Bituk: [ 4.58 -2.22  1.20 -2.93 -2.57 -6.46 -6.02  1.04 -0.41]
bilo: [ 1.57 -7.82 -7.06 -6.57  1.56  2.74  1.87 -4.34 -0.13]
sofil: [-3.07  2.94  8.54  8.23 -6.12 -3.91 -3.50  3.52  2.91]
Zevef: [ 8.32  2.75  1.36 -8.36 -1.50  1.73 -8.35  0.40 -8.03]
succ: [-2.93]  [-2.57]
succ: [-8.36]  [-1.50]
succ: [-3.91]  [-3.50]
succ: [1.04]  [-0.41]
succ: [-6.12]  [-3.91]
succ: [4.58]  [-2.22]

Liv: [ 2.42 -1.25 -4.56  0.96 -4.57  0.02  2.47 -1.55]
Guta: [-0.29  1.52  3.16 -2.52  1.77  0.83 -1.17 -2.44]
Bituk: [ 0.46  2.77  0.09  0.88 -2.45  0.15  2.08  2.57]
tuz: [-0.50  7.33  5.63 -2.17  2.80  1.87 -1.47 -0.34]
Fif: [ 2.15  3.43  0.82  0.32 -2.45  3.92  1.65  1.80]
sofil: [ 0.26  1.25  3.20  0.67  1.49  2.43 -0.49 -2.64]
succ: [0.83]  [-1.17]
succ: [-0.49]  [-2.64]
succ: [-2.17]  [2.80]
succ: [2.42]  [-1.25]

Zevef: [ 0.16 -2.14  3.32 -2.28 -6.97  4.75 -4.74  3.80  2.90  1.86]
Guta: [ 0.16 -2.14  3.32 -2.28  0.02  3.81 -2.41 -0.35  0.80  3.40]
Liv: [ 0.16 -2.14  3.32 -2.28  0.02  3.81 -6.98  4.76  0.80  3.40]
succ: [-6.98]  [4.76]
succ: [4.75]  [-4.74]
succ: [-6.97]  [4.75]
succ: [2.90]  [1.86]
succ: [4.76]  [0.80]

